Below are the code and all the weights of a small trained network. Each question names an input and a class and asks about switching units off, where a switched-off unit gives its printed mean instead of its output.

import numpy as np


def w(rows, s, z=0):
    codes = np.array(rows[::2]) - 128.0
    scale = np.full(codes.shape[1], s)
    scale[-1] = z or s
    return codes * scale


def f(y):
    return np.maximum(y, 0)


def log_softmax(a):
    a = a - a.max(-1, keepdims=True)
    return a - np.log(np.exp(a).sum(-1, keepdims=True))


def net(x, mask):
    res = np.array(x, float).reshape(1, 8) / 4 @ E
    y = f(res @ A[0][:, :-1].T + A[0][:, -1])
    res = res + np.where(mask, y, B[0][:, -1]) @ B[0][:, :-1]
    return log_softmax(res[-1] @ U[:, :-1].T + U[:, -1])


A, B = {}, {}
E = w([
[124,163,189,2,120,46,90],'x0',
[135,118,227,204,62,93,123],'x1',
[126,127,127,129,131,131,128],'x2',
[128,127,129,129,127,125,129],'x3',
[162,85,90,190,189,31,35],'x4',
[129,128,129,128,129,127,126],'x5',
[198,199,136,158,176,76,211],'x6',
[26,226,95,180,117,106,92],'x7',
],0.0062)
A[0] = w([
[116,133,100,164,156,79,71,80],'neuron 1',
[114,154,123,123,86,187,196,90],'neuron 2',
[67,186,110,150,107,110,105,61],'neuron 3',
[143,82,108,158,165,81,49,76],'neuron 4',
[171,61,103,191,128,194,154,99],'neuron 5',
[179,53,149,100,133,141,138,67],'neuron 6',
[165,173,137,131,158,90,170,127],'neuron 7',
[150,107,204,178,70,107,132,254],'neuron 8',
[191,69,144,107,131,144,135,43],'neuron 9',
[179,63,139,107,121,133,143,42],'neuron 10',
[141,105,92,171,182,59,54,65],'neuron 11',
[176,65,142,134,129,156,158,145],'neuron 12',
[152,168,133,139,177,97,164,103],'neuron 13',
[139,121,57,75,189,169,135,220],'neuron 14',
[178,39,165,103,123,122,142,80],'neuron 15',
[166,186,121,140,141,101,178,54],'neuron 16',
[162,182,125,161,175,101,206,87],'neuron 17',
[95,202,131,141,108,102,98,87],'neuron 18',
[96,137,104,214,134,172,158,87],'neuron 19',
[139,102,200,179,65,111,132,252],'neuron 20',
[137,120,203,161,73,116,120,249],'neuron 21',
[176,62,156,110,119,110,142,151],'neuron 22',
[167,172,140,158,157,106,175,178],'neuron 23',
[89,154,143,101,86,175,143,92],'neuron 24',
[173,191,141,130,158,105,177,99],'neuron 25',
[175,79,129,105,120,151,150,89],'neuron 26',
[122,150,48,48,194,167,157,170],'neuron 27',
[83,196,134,143,119,109,99,87],'neuron 28',
[104,174,134,106,88,199,180,56],'neuron 29',
[131,172,188,31,119,59,109,161],'neuron 30',
[174,191,125,121,155,91,165,140],'neuron 31',
[86,168,101,174,108,129,131,100],'neuron 32',
[145,81,73,254,149,220,190,153],'neuron 33',
[73,70,125,82,68,158,54,123],'neuron 34',
[125,155,127,109,104,180,165,137],'neuron 35',
[153,100,77,167,176,84,84,120],'neuron 36',
[149,126,171,63,129,88,122,84],'neuron 37',
[155,95,91,167,182,68,66,81],'neuron 38',
[176,72,146,91,123,136,148,50],'neuron 39',
[183,57,142,88,111,152,134,80],'neuron 40',
[72,181,111,164,121,118,99,76],'neuron 41',
[167,185,150,128,165,76,172,109],'neuron 42',
[96,100,78,77,152,162,103,152],'neuron 43',
[74,202,107,146,95,133,83,70],'neuron 44',
[76,74,120,109,93,143,54,94],'neuron 45',
[141,129,43,86,203,146,128,194],'neuron 46',
[96,181,155,89,78,199,190,53],'neuron 47',
[53,193,103,147,111,129,87,86],'neuron 48',
],0.0069,0.004)
B[0] = w([
[162,110,193,101,114,100,196,170],'neuron 1',
[160,91,207,101,70,85,163,171],'neuron 2',
[94,128,80,135,245,109,227,164],'neuron 3',
[198,87,245,127,73,121,212,185],'neuron 4',
[62,115,45,30,115,34,115,197],'neuron 5',
[80,158,107,157,217,114,196,171],'neuron 6',
[93,57,132,160,139,184,85,176],'neuron 7',
[131,221,129,176,113,144,74,242],'neuron 8',
[84,160,109,143,215,104,209,162],'neuron 9',
[87,151,103,145,231,109,216,158],'neuron 10',
[176,89,233,95,73,97,204,193],'neuron 11',
[87,161,97,126,167,103,143,190],'neuron 12',
[119,55,133,166,129,187,95,164],'neuron 13',
[122,231,158,184,99,141,59,213],'neuron 14',
[88,173,106,166,217,132,197,184],'neuron 15',
[88,26,139,184,142,216,100,153],'neuron 16',
[81,41,140,158,127,187,89,178],'neuron 17',
[91,107,59,101,212,107,192,165],'neuron 18',
[92,113,48,35,129,48,119,181],'neuron 19',
[143,230,133,169,123,142,69,238],'neuron 20',
[137,218,113,178,129,153,67,229],'neuron 21',
[91,171,109,146,184,132,155,195],'neuron 22',
[83,69,122,135,131,181,70,197],'neuron 23',
[180,59,190,125,94,128,184,162],'neuron 24',
[92,48,135,164,131,188,96,171],'neuron 25',
[76,155,102,137,195,91,169,162],'neuron 26',
[141,231,186,209,92,119,100,204],'neuron 27',
[94,123,67,106,217,105,210,165],'neuron 28',
[191,96,241,111,65,85,202,167],'neuron 29',
[78,83,24,31,60,50,46,220],'neuron 30',
[87,63,123,172,129,187,81,182],'neuron 31',
[97,130,77,97,189,103,158,167],'neuron 32',
[75,108,36,3,44,18,46,255],'neuron 33',
[108,43,122,199,157,227,101,193],'neuron 34',
[155,110,184,120,75,90,144,169],'neuron 35',
[171,121,227,97,54,87,166,197],'neuron 36',
[73,105,29,45,133,53,105,170],'neuron 37',
[190,102,243,109,52,84,216,195],'neuron 38',
[86,149,82,132,212,102,183,159],'neuron 39',
[85,153,97,149,221,119,177,175],'neuron 40',
[109,136,100,131,211,113,207,168],'neuron 41',
[92,54,123,152,129,180,92,180],'neuron 42',
[115,161,157,206,118,176,77,179],'neuron 43',
[107,120,92,137,233,122,218,171],'neuron 44',
[112,28,139,192,158,219,116,176],'neuron 45',
[139,224,191,201,88,133,70,210],'neuron 46',
[185,83,225,108,65,81,194,178],'neuron 47',
[119,118,110,135,212,133,196,180],'neuron 48',
],0.0047,0.0063)
U = w([
[108,145,101,128,235,116,224,69],'0',
[186,78,207,100,64,101,202,84],'1',
[126,150,126,133,121,139,98,253],'2',
[106,102,64,44,96,76,67,98],'3',
[115,28,132,174,147,223,81,75],'4',
[147,254,149,181,115,143,70,58],'5',
[150,152,121,126,130,143,113,220],'6',
],0.011,0.0073)

Each question gives the input, the list of numbers given to net, and the class t.
The units are the neurons (one row each of A and B). Each row of codes is followed by its name. A weight is (code - 128) times the scale printed after its matrix; where a second scale follows, it is the last column's (A, B and U).
mask holds one flag per neuron, in row order. A switched-off neuron (its flag False) gives its mean, the last column of its row in B, instead of its output. The means were averaged over made-up inputs and are rounded, as every weight is.
A unit's drop is (log p(t) with every unit on - log p(t) with that unit switched off) / (log p(t) with every unit on - log p(t) with every unit switched off).
The circuit of an input: a set's keep is (log p(t) with only the set's units on - log p(t) with every unit switched off) / (log p(t) with every unit on - log p(t) with every unit switched off). Starting from the 12 units with the biggest drops (on a tie, the unit counted first), units are removed one at a time, each time the one whose removal leaves the highest keep (on an exact tie, the one counted first), for as long as the keep stays at least 0.8.
circuit, biggest first: the units of the circuit, biggest drop first
most important unit: the unit with the biggest drop
top k neurons: the k neurons with the biggest drops, biggest first
drop of u: that unit's drop, to one decimal
input [7,7,-5,0,0,-8,5,-4], class 3: circuit, biggest first => neuron 30
input [3,-5,4,0,-3,-6,2,2], class 5: circuit, biggest first => neuron 27; neuron 14
input [-2,-7,0,-1,-5,5,1,5], class 5: top 3 neurons => neuron 27; neuron 14; neuron 46
input [-8,3,-5,3,1,2,0,6], class 3: circuit, biggest first => neuron 33; neuron 19
input [-8,2,-2,8,-1,6,4,7], class 3: circuit, biggest first => neuron 33; neuron 19
input [-6,-1,5,7,5,-4,8,-7], class 4: circuit, biggest first => neuron 17; neuron 23
input [-1,3,6,-4,-7,3,-5,6], class 1: circuit, biggest first => neuron 47; neuron 29
input [-2,2,-6,7,-7,7,5,0], class 1: top 2 neurons => neuron 47; neuron 29
input [-6,-1,0,-3,1,-2,6,-2], class 3: circuit, biggest first => neuron 33; neuron 5
input [8,-3,2,7,-8,-3,-3,8], class 0: circuit, biggest first => neuron 44; neuron 3
input [7,4,-6,3,4,-7,6,0], class 3: top 2 neurons => neuron 30; neuron 37
input [8,1,1,7,0,-8,8,-8], class 0: top 2 neurons => neuron 33; neuron 15
input [-6,-1,6,3,-7,2,-7,1], class 1: top 2 neurons => neuron 29; neuron 47
input [7,-3,-2,2,-7,6,4,3], class 1: most important unit => neuron 47
input [-2,5,-3,7,7,3,-4,-3], class 1: circuit, biggest first => neuron 4; neuron 38
input [-7,8,5,8,-1,0,3,-4], class 5: top 3 neurons => neuron 20; neuron 8; neuron 21
input [5,5,-1,-3,3,0,-8,-5], class 4: top 3 neurons => neuron 34; neuron 45; neuron 33
input [-8,-6,0,6,2,-7,0,7], class 3: top 2 neurons => neuron 33; neuron 19
input [3,-6,2,0,-3,-2,-3,4], class 5: top 2 neurons => neuron 27; neuron 14
input [8,3,-2,8,-7,6,5,-1], class 3: circuit, biggest first => neuron 30
input [-6,-8,7,6,-7,0,-5,-4], class 5: drop of neuron 46 => 0.3
input [-7,7,-3,0,-2,-4,6,7], class 0: drop of neuron 12 => -0.1
input [-6,2,-2,-8,-8,4,6,1], class 1: drop of neuron 47 => 0.2
